Below are the code and all the weights of a small trained network. Each question names an input and a target symbol and asks about switching units off, where a switched-off unit gives its printed mean instead of its output.

import numpy as np


def w(rows, s, z=0):
    codes = np.array(rows[::2]) - 128.0
    scale = np.full(codes.shape[1], s)
    scale[-1] = z or s
    return codes * scale


def f(y):
    return y / 2 * (1 + np.tanh(0.7978845608 * (y + 0.044715 * y**3)))


def softmax(a):
    e = np.exp(a - a.max(-1, keepdims=True))
    return e / e.sum(-1, keepdims=True)


def log_softmax(a):
    a = a - a.max(-1, keepdims=True)
    return a - np.log(np.exp(a).sum(-1, keepdims=True))


def net(x, mask):
    ids = ['Θαβδμσ'.index(c) for c in x.split()]
    T = len(ids)
    res = E[ids] + P[:T]
    r = res
    for j in range(3):
        rows = slice(3 * j, 3 * j + 3)
        q, k, v = (r @ M[0][rows].T for M in (Q, K, V))
        z = softmax(np.where(np.tri(T) > 0, q @ k.T / 3**0.5, -1e9)) @ v
        o = O[0][rows]
        res = res + np.where(mask[j], z, o[:, -1]) @ o[:, :-1]
    y = f(res @ A[0][:, :-1].T + A[0][:, -1])
    res = res + np.where(mask[3:7], y, B[0][:, -1]) @ B[0][:, :-1]
    return log_softmax(res[-1] @ U[:, :-1].T + U[:, -1])


Q, K, V, O, A, B = {}, {}, {}, {}, {}, {}
E = w([
[168,125,113,192],'Θ',
[95,210,169,172],'α',
[241,77,166,150],'β',
[144,194,206,110],'δ',
[193,134,61,107],'μ',
[8,70,36,75],'σ',
],0.016)
P = w([
[167,105,135,173],'0',
[117,134,144,119],'1',
[172,171,155,95],'2',
[110,9,237,92],'3',
[81,113,83,117],'4',
[160,144,112,73],'5',
[161,134,87,202],'6',
],0.016)
Q[0] = w([
[38,103,154,167],'H0',
[110,153,75,22],'H0',
[107,70,158,87],'H0',
[116,251,122,104],'H1',
[215,71,179,89],'H1',
[117,64,150,110],'H1',
[170,96,153,152],'H2',
[102,104,70,134],'H2',
[193,170,133,173],'H2',
],0.014)
K[0] = w([
[111,211,84,170],'H0',
[125,150,19,43],'H0',
[178,202,84,250],'H0',
[109,202,160,88],'H1',
[140,86,48,112],'H1',
[171,83,87,154],'H1',
[49,85,165,170],'H2',
[140,150,153,158],'H2',
[104,43,176,34],'H2',
],0.012)
V[0] = w([
[74,142,119,252],'H0',
[88,80,116,103],'H0',
[96,201,106,80],'H0',
[141,187,132,45],'H1',
[129,89,176,122],'H1',
[31,102,154,119],'H1',
[78,134,167,91],'H2',
[76,103,106,164],'H2',
[114,159,202,182],'H2',
],0.017)
O[0] = w([
[69,234,56,191,109],'H0',
[100,143,128,71,125],'H0',
[254,179,77,112,2],'H0',
[220,88,109,170,87],'H1',
[94,207,250,157,146],'H1',
[147,239,139,138,45],'H1',
[155,195,101,159,96],'H2',
[68,169,81,62,113],'H2',
[129,193,189,172,160],'H2',
],0.0091,0.0098)
A[0] = w([
[179,254,229,130,254],'N0',
[130,182,249,199,153],'N1',
[31,207,134,196,168],'N2',
[114,73,46,214,84],'N3',
],0.0055,0.0033)
B[0] = w([
[217,172,120,51,203],'N0',
[214,254,117,142,254],'N1',
[154,128,36,150,254],'N2',
[160,160,77,135,158],'N3',
],0.0075,0.0084)
U = w([
[152,147,97,254,246],'Θ',
[210,174,90,213,38],'α',
[169,147,193,202,51],'β',
[233,160,167,183,6],'δ',
[234,92,90,192,193],'μ',
[181,163,111,97,203],'σ',
],0.0064,0.0023)

Each question gives the input, a string of symbols that net reads in full, and the target symbol t.
The units are the heads (3 rows each of Q, K, V and O) and the neurons (one row each of A and B). Each row of codes is followed by its name. A weight is (code - 128) times the scale printed after its matrix; where a second scale follows, it is the last column's (O, A, B and U).
mask holds one flag per unit, heads first, then neurons. A switched-off unit (its flag False) gives its mean, the last column of its rows in O or B, instead of its output. The means were averaged over made-up inputs and are rounded, as every weight is.
A unit's drop is (log p(t) with every unit on - log p(t) with that unit switched off) / (log p(t) with every unit on - log p(t) with every unit switched off).
The circuit of an input: a set's keep is (log p(t) with only the set's units on - log p(t) with every unit switched off) / (log p(t) with every unit on - log p(t) with every unit switched off). Starting from all 7 units, units are removed one at a time, each time the one whose removal leaves the highest keep (on an exact tie, the one counted first), for as long as the keep stays at least 0.8.
units of the circuit, in order: the units of the circuit, biggest drop first
unit that matters most: the unit with the biggest drop
top k neurons: the k neurons with the biggest drops, biggest first
heads that matter: for each layer, one digit per head in row order, 1 if its drop is at least 0.15 and else 0, layers parted by /
input α μ α, target μ: unit that matters most => H1
input α Θ σ β, target α: units of the circuit, in order => H0, H1, N2, N1
input δ Θ δ β, target δ: heads that matter => 010
input β β Θ σ Θ Θ, target σ: units of the circuit, in order => H0, H2
input δ μ β β, target δ: units of the circuit, in order => H1, N1, H2, N0
input δ δ δ α δ μ, target μ: heads that matter => 110
input α μ β, target μ: units of the circuit, in order => H1, H0
input Θ μ δ, target μ: heads that matter => 111
input δ δ Θ δ α, target α: units of the circuit, in order => H0, H1, N1
input Θ δ β Θ α δ, target δ: heads that matter => 011
input Θ σ σ σ, target Θ: heads that matter => 100
input Θ σ Θ δ, target Θ: units of the circuit, in order => H0, N2
input β α σ μ β δ, target μ: units of the circuit, in order => H1, H2
input Θ α Θ Θ, target Θ: heads that matter => 100
input β Θ δ μ, target β: heads that matter => 010
input σ δ β, target σ: units of the circuit, in order => H2
input α β Θ β, target α: units of the circuit, in order => H0, N2, N1, H1
input β σ σ μ, target β: heads that matter => 110
input α δ β μ μ μ Θ, target μ: units of the circuit, in order => H0, H2
input μ σ β δ α, target α: unit that matters most => H1
input δ μ σ σ, target δ: heads that matter => 111
input Θ Θ Θ, target Θ: heads that matter => 110
input σ β Θ σ β Θ α, target σ: heads that matter => 101
input Θ Θ μ μ, target Θ: top 2 neurons => N0, N2
input α Θ δ δ δ β μ, target δ: units of the circuit, in order => H2, H0, H1, N0
input δ Θ α μ, target δ: units of the circuit, in order => H1, H2, N0, N1
input σ σ β δ, target σ: heads that matter => 011
